Each row is followed by its class number.
[ -67  -18   54  -38    1   18  -47  302  -36  -67  -83 -115    9 -100
 -213   10  158  -69  -25   45  -67   11   84  -21  -81  119  -86  -56
   38  148  129    6   39  152   74  -77  -22  -49   10   59  -33 -297
  122] : 0
[-104   62  312   95 -194  -44   40 -120  138  154   41  288   -4  -45
 -126 -180  190   78   -5   31  146 -149  100  111 -171  172 -128  -68
  -54  -43  -63   45  238  -79 -293   54 -126  134   73  -74  -79  118
 -150] : 10
[  85  118 -417  109   77  115   56   78 -226   39 -210 -406  192 -118
  503   25 -136 -111  143   66  -95  106 -320 -478  686 -255  171   25
  -33  -46  152 -324 -248  230  232  240  606 -220 -224 -197  163 -194
   73] : 0
[  87 -114   81  -64 -124 -124  -94   44  -34    6  -17  -38  167   15
  -70  -10  146 -216 -136   89    3 -273   71  -84  -36  -57  -41   44
  -59  -32  108  -63 -106  210   75    8  -79  -57   61  -10  -42  240
    7] : 11
[  81  -72  117  166  175   94  348 -115  335   43 -182  115   -3  -76
  126  -84   54  -90  -63   33  -54 -261  -92 -113  157   53   59  -29
   43   75  182   65  -47  294   92  -70  -61 -166  -46   64 -324  135
 -142] : 1
[  88  -56  136   49  -90  -60  194   27  196   63 -162 -131 -153   14
  -22   26 -107 -140  109   -7   90  184   57   -6 -151  184  -34 -127
   13  155  -33 -156  184    3   17  126  -89 -102  176  230  -56  310
  -71] : 7
[ -50    7  -49  -19 -153  -12   61   33   60   -6   37 -115 -182  114
  187  150  -38  -36  118  -14   53  191  -58   35 -113   31   30  -26
   10  -18  -93  -14  123 -147  -83  -74   13  104   27   18  -39  -11
    1] : 2
[ -60   70   61   11  -85  158   41  182   74   16  148 -128  -47  -47
 -101   62  -55   62    7   27  -47   44   10  -24 -198 -138  -16  -47
  -15    8   31  -22   23  -36  -85  -41  -20  -74  -85  264  114 -186
   32] : 8
[ 141  -63   38 -137  -23  -37 -239    6  -24   29   79 -132  107   12
   29  105   88 -171 -176  100  -75  -91   63    5 -194  -73  -99   -1
    6  -75   98   -5  -24  194  128  -84   37  -33  -45   37    5  175
  -25] : 0
[-158  -40  107   41 -181 -198  186   46  177   49  -99  115 -138  120
  -95  -18  170   63 -167   31   46   15  -26  119  -89  166  154  -27
  -20  109  -42 -117   63 -152  -43   -8 -125  -33  102 -153  -21  192
   65] : 8
[ -28  -30   25  -45   60   -5  117  120  -49  111 -126  -58 -119 -225
  -44 -292  -84   -1  289  -12    4   76 -104 -140  179  103  -23  -35
   43  234   28   92  -97   61  108  151   -9  -39 -265  192 -160 -439
  130] : 3
[  76  -38  -73  -17  109   32  -91  -20  -29   33   85  124 -184 -135
  -13 -200 -255  126  153   95   63  -15 -114 -150  -61  202  -96  191
   78  151  -49   84  -35 -135  -78  205   92  -68 -181  315    8  -67
   13] : 1
[ 166  -95   15  -46 -146 -119  150   18  178   52   63  -26  -62   83
 -109   53  -25 -192  -39  122 -104   55  -78 -198  -96  129   61    2
   -7  108  -11  -49  -77  -87  -23  -54 -134 -171   98  186 -196  380
  -43] : 3
[ 224  143  240  -23  106  244 -108  464   17  140   87 -471 -150 -127
   24  -39 -444  119  -56  240 -177  442  -89 -784  172  -24  -71  111
  203  245  143   31  -77 -349 -154  -37  512  290  127  263  169 -700
   81] : 2
[  33    0  296   11 -253 -222  -82 -105  201  145   94 -107  126  253
   93   82  -30 -113  -43   56    4  -99  -87   58 -368  -26  -64 -190
  -50 -104 -109    1  277 -147   31   84 -188 -188    4   -6  116  303
 -214] : 3
[  96 -104   54  -94   39  -21 -131   26    6   21   65 -129   46  -54
   59   37   70 -191    9  101  -13  -67   73 -154  -98 -108  -86  -18
    1   17   75   33  -35  209  179  -14   10    3  -50  173   -3   82
  -34] : 9
[ 246    2 -497  120  -17 -180  218  629  105   75 -280  129 -225 -325
 -103 -136  351 -320  313    8  115 -302  272 -131   55   25  116  649
    9  386  507 -454 -487  439  141  456  134  -39  413  115 -167  600
  -50] : 8
[ 105  -82  542   22   49  -39 -222 -191  -30  -30 -128   66   -1   43
  251  -94   47  163    6  126   86  164 -271 -169 -102  277   63  276
   80  170   29   83  262   27  302 -203  -28 -162   62  150   95   10
  -88] : 6
[  64  358  536  -84   51  -58 -306 -233 -154 -143  291  274  -99  266
  -66 -124 -113  523  -73   22   39  432 -102   18 -139  238 -162  448
  100 -140 -469   88  516 -392 -236  375  231  -56  -14  631  376  551
 -291] : 4
[  20   90  -86 -153    1  -40 -152   93  -89   21  -23  142 -141    2
   -7 -175  -55  137   90   68   95   63  -54   74 -190  202 -116  162
 -106   80    0  -45   43 -134  -96  123   45  -13    3  209   59   46
  -60] : 11
[  42  -21   21   81   -9  127   66 -124  -16  251  -77  206 -230 -246
   67 -194 -210  122  169  -51   60 -214  -84  177 -308  163  -41  145
   44  -29 -146  168  122 -125 -121  179   -1   -1 -192  116    8 -155
  -23] : 9
[ -44    3 -139  -76 -301 -107    6  -37  -74  -20  -40 -192   59  166
  135   57  -93 -155   -5   17   62  182 -141  -75   35 -146  -39  -43
  -30  -64   12 -155  -27  -77  118  134  -28  -37   49   37   77  175
   44] : 9
[ 115  -71 -100  -98   32  168 -232  -32 -237  -48 -100  128  -96 -193
  -33 -140    3   22  229   81  -35  -92    8   34  -78   -1 -287   41
  -17  128  -98  -93   52   65   63  228  -31 -118   -7  339   88 -153
   49] : 6
[ -76  165    2  100 -315  -23 -209   48 -198  -99  -76  165  123   91
  -51  -32   83   31   15   82  -49  -74  -43  -87  186 -110  -19  161
  -85  129  -34 -253    1 -168 -104  119   24   47   71 -110   33  -79
 -111] : 9
[  68  -12  -29  -47  -61   11  -61    7   76  208  -31  139   -5   35
   42  -99   67 -120  171  -51   38 -132   69  129  -92  -83  -25   16
  -46  116  -52  134  -35  -23 -105  243 -124   23   65  180 -112  166
  -86] : 9
[  -4   50  109   -9  -97  192 -148   37    3  -42  122 -158   -8   -4
 -143  -19   99   13  -83  153   12  -65   62 -153 -146 -123 -133  -53
   71  171  -15   33   15   30   21   13  -81   92  126  236   42 -121
   19] : 6
[  18   -4  120   14 -263 -134   67   -6  158  166   97 -100   41   86
  -12  105  -19  -99  109  -47   31 -108   32  191 -168 -151   65 -104
  -89  -19  -65  164   51   19 -109    4  -25   92  -99 -119  -92  203
 -173] : 3
[ 173 -105   34  -74   34  -42  -67   61   52   20  -36  -98  109   -4
   -2    7   38 -191  -43   73    6 -192   44  -82  -90  -27  -14   46
  -62   32  156  -12 -114  239  134  -32  -81  -77   58  136  -87  211
  -34] : 11
[  18  -40 -156   35    9   32   78  -18   56  212 -141  174   18 -166
   -6 -238 -125 -196  284   -7   10 -273   63   28   -1 -130   13  -95
  -98   74   77   75  -34   80  110  234  -97  -88  -78   51 -140  -66
  -42] : 9
[ 108  -94 -415  201  324  367 -243  -89    7 -339 -165  -45 -398    2
  140   63  -62  -10  266   88   76  376 -339 -278  418  534  250  443
    5  656  114 -196 -230  -61  -66 -346 -321 -240  231  222 -296  246
   65] : 10
[ 118   33 -113  177 -558  141  301  108  -31  434  318  169 -213 -523
 -149  -93  366 -171 -217   27 -308 -831  231  313 -471 -478   18   75
  157 -158   26   20 -331  119 -475  -15   64  -61 -206 -423   -4 -226
  206] : 5
[  99   75   30  -73   42   60   27   32 -189   46  -85   63   23  -33
    1 -191 -177   28  201  -45  -73  -48  -49  153 -122  -17  -54  -21
   86  123   -8   84  -30   -4   14  260  -21 -100  -39  235  -26 -209
   57] : 5
[ -69  -18  165  -94  -84  132 -164  225   14  -67   33 -170 -142   73
 -140  110    3   82 -117   74  -23  144   39  -88 -163   53   36   31
   16  181   -2  -23   23  -73  -16 -176  -50  -35  -38  296   69 -166
   38] : 8
[  -4   29  147   15 -169 -167  -94   17  188  145 -102 -106  -94   10
  -20   90  107  -65 -128   76   49   -6 -142  -91 -199   93 -114  -56
   12  105   58   21  309   28  -99   27  -35  -20  239  103  120  243
  -46] : 10
[  90 -216  -21   11  218  167  -37  -79 -217  -15 -134  144   69 -162
  363  -97 -310 -157  428   36 -120  -96 -125  -18  -93   10  -73  -51
    5   43    9  149  109  124  220  127  -19 -236 -144  278  -82 -132
  -83] : 0
[  85  -44   69  -55  -11 -244  128  -64  296  110  -44 -167   13  222
   93  103 -173  -71 -125    6   85  197 -158 -259  -64   13  169 -118
  -14  -27   29  -37  125 -133  107  -42   -9  -96  187   -4  126  192
  -52] : 11
[ -40   99  367   66  107  -82  108  -59  134  136 -161   84  -70  -34
   88  -74   -2   89   20   30  -17 -145    4  185 -164   47  -55  -58
   43   35  112   61  275   48  -93  -27  -29 -183   57   12  115  -88
  -67] : 10
[  54 -164  180 -344  531 -190 -115 -221  195 -352 -899  219  392  393
  198   65 -287  118  -43   68  209  259  105  258  104  293 -221 -212
  -47  356  306 -253   93  320  250  186  -75 -480  438  520 -136 -151
  265] : 4
[-118   24  242  105 -254 -230  207  173  289  270 -127 -152 -173   82
   -5   73   68 -170    5  -81   70  -53  -77   41 -128  172  134  -66
  -44   83    8   32  195  -78  -20  -28 -220   28  -19  -45 -147  201
 -116] : 2
[ 131 -127  196   56  102   62  104  -19   76 -144 -135   67  124  112
  137 -115 -145   65   35  152  -34  -70 -120  -45 -129  192  120  232
   66  104   38  -27  -94  113  384  110 -104 -187  -35  286 -199  100
    5] : 5
[ -15    7   74  -12 -125   59  -27  210    0   11  -11 -254  -46  -27
 -127   52   53   69 -175   25  -37   24   67  -72  -82 -135    4   58
   54   64   23  -49 -129   -3  -56  -21   28   41   14   12  146 -180
   90] : 4
[  35  -68   97 -110  -34  -46  -77   66  -21  -58   71 -108   45   -3
  -88   33   23  -96  -86   80   11    8  -13 -110 -176   90   11   52
   39   13   94  -46  -66  152  164  -62   18  -58  -95  172  -10  211
   -6] : 8
[-119  -23   20  216   71 -105  -10 -197 -123 -256 -454  158  408  -30
  -86 -145  315 -172    9 -189 -152 -413  -26  432  755 -344  328 -215
 -127  259  150  196 -105  486  226 -136 -234  -18  -99 -847 -357 -557
  105] : 5
[ -49  101  628  215 -487  220 -324  130   70   54  241 -476 -264    1
  218   82 -372   26  -20  145   10  310 -391  -69 -236  108  198  475
  -20   81 -139 -105  271 -163  205 -144   11   78 -658  228  -33  236
 -201] : 1
[  -5   -9  199   -2 -167  -78  115  -64  174   64   64  -33   21  206
   -9  158  152  -67  -27   -5    2    2   33  129 -165   12  -26 -232
  -66  -21  -83   40  192   -3 -127  -65 -139   -1  128  -29  -87  469
 -108] : 4
[-117  -23   16   17 -124 -138  265  133  131   12  -68  -85  -51  148
   41   83  -36    4   26    9  -28  113  -84   66 -116  139  138  -80
  -54   -3  -72  -17   44 -164  128  -10  -62  -22  -77  -10  -70   69
  -48] : 9
[ 229  -34  726 -124  496  372   19  146  175  414   97   43 -158  195
  272  303  371 -212  313 -134 -119  270 -146  -75 -456  365    9  -63
   28  145   89  182  281   56 -449 -597 -376 -125  405  555 -161  685
 -384] : 10
[ 258 -168  261 -296   28  100  -89 -144    9  191 -118 -291  254  171
  394  166 -593  -14 -114 -120  -90  183   57  -72   24 -334  -81 -289
  233  -87   79  244 -151  132  355   80  339   36 -367  240 -129 -202
   57] : 3
[  58  -19   81  -47  -15  -32 -155  -11  -46   36   78 -117   95  -31
    7   47   73 -112  -41   67  -14 -134  -28 -132  -40  -67  -77    0
   12  -36   65   37    6  205   88   33   47  -21 -100   93   44  209
  -84] : 10
[ -52 -252  335 -107  576  283  -35 -185  -36  -31  -24 -354  -17  -23
  284  -86 -411   37    8  120 -130  401  -57  -72 -742 -109   27 -169
  606  244    7  240 -213   88  273 -216  177   33  237  214  437 -147
   25] : 2
[  73  -45   89 -103  -73  -56  -78   93   -1    4   28 -116  112   21
  -72   37   75 -166  -71   50  -31 -113   95  -83 -110  -49  -49  -57
  -21  -28   48  -69  -30  163   98   -5  -19  -47  -14  143  -23  146
  -18] : 11
[  18  173  340   70  173   99  151   -5   35   -9  -32  334  -41   26
  210 -132  122   83 -263  101 -151  -44 -161   68 -165  249  -33   92
   -1   30  128  -11  175 -143  -34  -89 -164 -196   -1   68 -179   31
 -126] : 9
[-216   52 -113   -3  255  262  -71 -162  153  274  241  -12 -369 -293
  201   15 -108  110  366   85    5 -465 -131   56 -407  105 -119 -101
   -9 -284  -66  269  257  126  -33 -349  309   18 -665 -302  175 -215
 -315] : 6
[  77  -21   34   25  313  -61 -362  -85  -75  192   81  211  143 -372
 -144 -112  204 -341  381 -343  -28 -500  130  251  -50    4 -143 -126
  -28 -130  171  464  232  361  -39 -159 -265   49 -247 -346 -163 -121
 -168] : 4
[ -32   42  114   26 -234 -268   59  -42  126  154  -21 -263  -62  185
  128  104  -65    5 -170   33  -13   98 -201   50 -129  -28  103  -24
  -54  -89 -138 -101  113 -266  -81  110  -92 -150   33   39  274  268
  -75] : 10
[  74   61  471   88   67   75   23   91  155  178  -77   67 -176  -76
   95 -125   20   89  158   40  -10  155 -137 -177  -41   73  -29  196
  138  275   51   86  226   35  -50   18  122  127  121  169  -22   45
 -132] : 7
[ 162 -187 -236   -6   30 -110  383   58   52  403 -160   61   16   -7
 -111   76  303 -470  609 -176  291 -103  -83 -254  245  211  275  -49
 -410 -130  -36  135  128  185 -228  -71 -249  460  505   47 -494  731
 -163] : 7
[ 274  135 -398 -377  129  316  144  -98 -236 -254  126  483  276  286
    5  250 -318 -186 -106   49 -242   67   -7  192 -182  171 -211  -22
 -174 -401  -35 -304 -254 -312 -589   74   89 -446   30  275 -225  390
 -121] : 9
[   9  230 -130  184  124  -32  585  -57  310   48 -252  306  304  126
 -484   10  121  215 -425 -130  197 -493  189  212  478  108  -34  -66
 -155  -43  302    1 -230  -16 -562  146 -258 -251  433 -144 -238 -154
  340] : 6
[  37  127  150  -30    7  116   -4  118  -29   20   60 -112   72   20
 -101   57   13   53 -195   87  -86   15  -76  -89 -172  -13  -30    0
   45   52   92  -26  -22  -15 -124  -24  -38 -188   45  278  100  -72
   71] : 10
[ 159  -87  124 -143  -47  -22 -170  -19  -96  -36   36  -91  226   89
   74  121   92 -196 -200  106 -108  -60   -9  -80 -132  -49 -108  -60
   42  -23   88  -11  -39  223  171  -28    9  -84   -4  146  -81  246
  -34] : 0
[  80  -60   32   73   13 -107  120   64   34   30 -154   70 -106 -140
  -69 -119 -119  -72  241   -1    4   -8   25   29  -80  117  -42   75
   32  144  -46   43   74  -43  -71  189  -61    2  177  217  -44  -61
    3] : 2
[ 319  284   38  242 -239   10  -96 -362 -246 -202  234 -531  233  200
  514  407 -448  -84 -127 -213 -228  381 -651  -41  331   81  174  -18
  223   -7 -116  111   96 -234  -96  -11  139 -203 -293 -113 -104  374
  -32] : 4
[ 250 -139 -293 -131  608  139  317 -181  -23 -132  198  283   32  -79
  521 -140 -510 -127  325  -26 -108  -46  328   56   87  410 -105 -175
   37 -289  -62  430 -167 -252 -425  100  224 -198  -92  382 -377   44
 -193] : 11
[ -31   62  152 -101  -63   86  -70  239  -79  -11  100  -88  -94   75
 -139   99  164  -45   -5   42    4   48   46   23 -154  -49  -42   23
  -49  130   33   34   31   13 -138 -133 -147   25   56  197  -26 -115
   66] : 2
[ 107   59  -25    2 -155  -58  -95  -64  300   18  167 -357  -56  204
   99  175  -26   33 -170   75  -62  142 -153  -49 -210 -101  -22 -194
  105   -5  -49  -51   63 -133   54 -129   89   68  -19 -144  126   72
 -130] : 1
[ 191   39 -607 -724   24 -403 -291  127   20 -217  279  166 -463  -97
 -389   86  472  178 -575   -3  305  580  167  300 -356   45 -159  167
  -73  -76   70 -139 -132  -91 -286  -95  270  387  103 -324  216 -387
  449] : 8
[ -20   38   88   41 -312  -51    3  -84  184  224   89 -206 -134  158
   -4   96  -72  -75  -66  -39  -75  -22 -123   28 -247 -110  195  -68
   -4  -30 -218   30  113 -154   32  -39 -181   16  -90  140   10  312
 -168] : 5
[  69  -30   40 -107  -25   -2  -81   43  -29   28  112 -191   44   44
   49   28  -17 -129  -42   79  -26  -75  -29  -36 -171  -52  -58  -19
   -6 -103   26  -21  -54   82   44   10   -8  -24  -89   41   49   66
   -7] : 5
[ -39   49  -22  -19 -228 -126  -42  -13   15   85   83  -75   65  106
  -22   94  105 -138  -45   29    1  -23  -84   -3  -65  -37 -113 -176
 -159 -134  -48 -111  139  -90  -40   19  -99   -1  -18 -110   60  238
  -92] : 9
[ -21   73  229  -52  -31  149   14  185  -37  -98   -5 -151  -39  154
  -78  130   18  -15  -12   42  -29   24   52   48 -179  -73 -105  -38
   34   60   -7   -5  116   22  -71  -26  -91  -16  105  214   33 -140
   11] : 2
[ 127  -44  123  -89  -18  -80 -151   53   -4   25   87 -193   27   49
    0  115   39 -159 -145  107  -34  -26  -23 -192  -73  -34  -10   85
  -17   13   80  -32  -27  137  139  -69  -18  -60  -47  149  -27  297
  -47] : 3
[ -71   56   73  164  -74 -168  -72  -83  102   83   52  178   17 -122
  102  -96  -14  -94  100  -14  144 -206   20   10 -168  236    3  167
   28   56  148   65   79    4 -143  -28  -42  -80  -41  -60  -87  213
 -205] : 7
[-347  409 -279 -159  -68    0  479  450  133  472  153  697 -462 -204
 -696 -452  687   -3  161  135  192 -399  201  259 -259  367 -201 -112
 -327   91  255 -109  175  -52 -643   98 -223  -98  143  -58 -326  153
  317] : 7
[ 219  251   86  162  215  248   52  -37  -37   46  160 -114    9 -186
  211  -93 -137   97  144  -75   16   72 -180  149 -188  -12  -72    6
   15  104   52  217  136   73 -190  186   -4  -46    5  320    8 -110
  -65] : 5
[-274  349 -262  -41  279  -58   72  138   20  164   41  893 -160 -233
 -128  112  214  220  105 -268   68 -173  195  343 -123  100  -22   97
 -116 -142  260   26  468 -144 -332 -125  -87 -160   20  102 -167 -485
  381] : 6
[ -14  -76  240    9 -216 -212  -26  -78  143   62   46 -107    4  102
  -25   60  -99 -145   58   63  -29  211  -72  -59 -107   48   92  -63
  -77   48 -170  -32  186 -107  155   13 -127 -112  -81  254   15  362
 -109] : 9
[ -32   57  353  245 -209   15  158  -35  349  175  -19 -206  -93  102
  124   73  172  -67   52  -78   58  -50   -9   97  -86   51  105 -124
   63   84  -40  127  279   25  -83 -140 -151   59  100 -126 -129  169
 -150] : 7
[ -15 -125 -325 -182  432 -420 -149  136 -155 -252  221  370  -95   34
 -119  201  599  316 -643  402   33 -199  137 -272  221 -128  -99  182
 -335  262  108  -63 -279   29 -362  -74  130    1  342  -64  286  177
   84] : 3
[ -20  297  285  331    6   -7   -2 -202  285  -53  403 -111 -294  -12
   -3  -76    2  168  103   -1  136  124 -140  259   71  258   96   81
  -32  211 -168  252  360 -160 -286    2 -109  209 -183  -84 -149  351
 -183] : 8
[   3  -75  224  103  111  -92   87   33  227   73  -86  -46 -250  -76
   49 -132   67  -33   60  112  135   40  -10  -69   22  187   66  149
   -9  195   45   21  103   50   53  -26 -110   58   90   23  -88   35
   49] : 2
[ -14  -49 -138   71  -86   77   45   38  -36  204  -76   93 -224 -269
  -67 -324 -111  -93  356   -7   61  -88   25 -147    8  148  -13    7
    2  158  -57   33   27  -63    5  220 -102 -142 -120  228 -126 -155
   50] : 3
[ -58   73   88 -105  369 -305  383   64  191 -730  142  458  314  248
 -165   57  476  526 -590  325 -148    4  119  -67  208  475 -284 -106
  -20 -186  156 -322 -153   49   73 -156  277 -445 -197 -396  -28 -259
   43] : 4
[-124   34  139   64  -99 -144  169   28  222    3  -25 -201   44   76
   39  -66   29  -54  -57   99   72  -67 -119   44 -233  126   87  -61
    9   43    1   14   65   63   61   62  -55 -137   -1   36   41  155
  -21] : 11
[  83   67 -213  -97   33   88   77  -11 -159  100   15   35  -48 -129
  130 -118  -25 -160  282   17  -18  -24 -209 -110  184 -108 -103 -113
  -54   45   56  -15  -39   22 -194  135   68  -40  -88  -93 -115 -275
  127] : 3
[-140   94  -40  -91    0    9   65  125 -246  -47   92 -209  -84 -221
   29 -218  -55    5  133   52   79  191 -177 -118   86  -61  -12  -18
   53   58  105   49  -42   95   32  119  235   -2 -239   -3  177 -388
  208] : 8
[   0  -33  -13  -91 -210   29  -31  100   88  196  -19 -211 -133  139
   70   63 -113  -23  -11   13   21  251 -230 -127 -293   82    8 -119
    7   63  -55  -39   97 -142   76   19   -5   35   58  125   78  224
  -47] : 5
[  72  -13   47 -101  -15  -42  -49   54  -90  -69  116 -102   97  -33
   87   99   92 -104  -94   56   10  -87  -33 -125  -14  -31  -34   97
   32  -56   91  -10  -98  150  132   16   86  -67 -165   45   -5    5
    7] : 6
[ -90   25  105   -6 -119   89  125  228  -36 -103  -73 -184   19   59
 -161  -11   67   45   48   91  -59  -76   49   88 -105  -44   14  -71
   -5   95  -91  -60  -60    9 -127   63  -29  -33   33   55   65 -403
   93] : 5
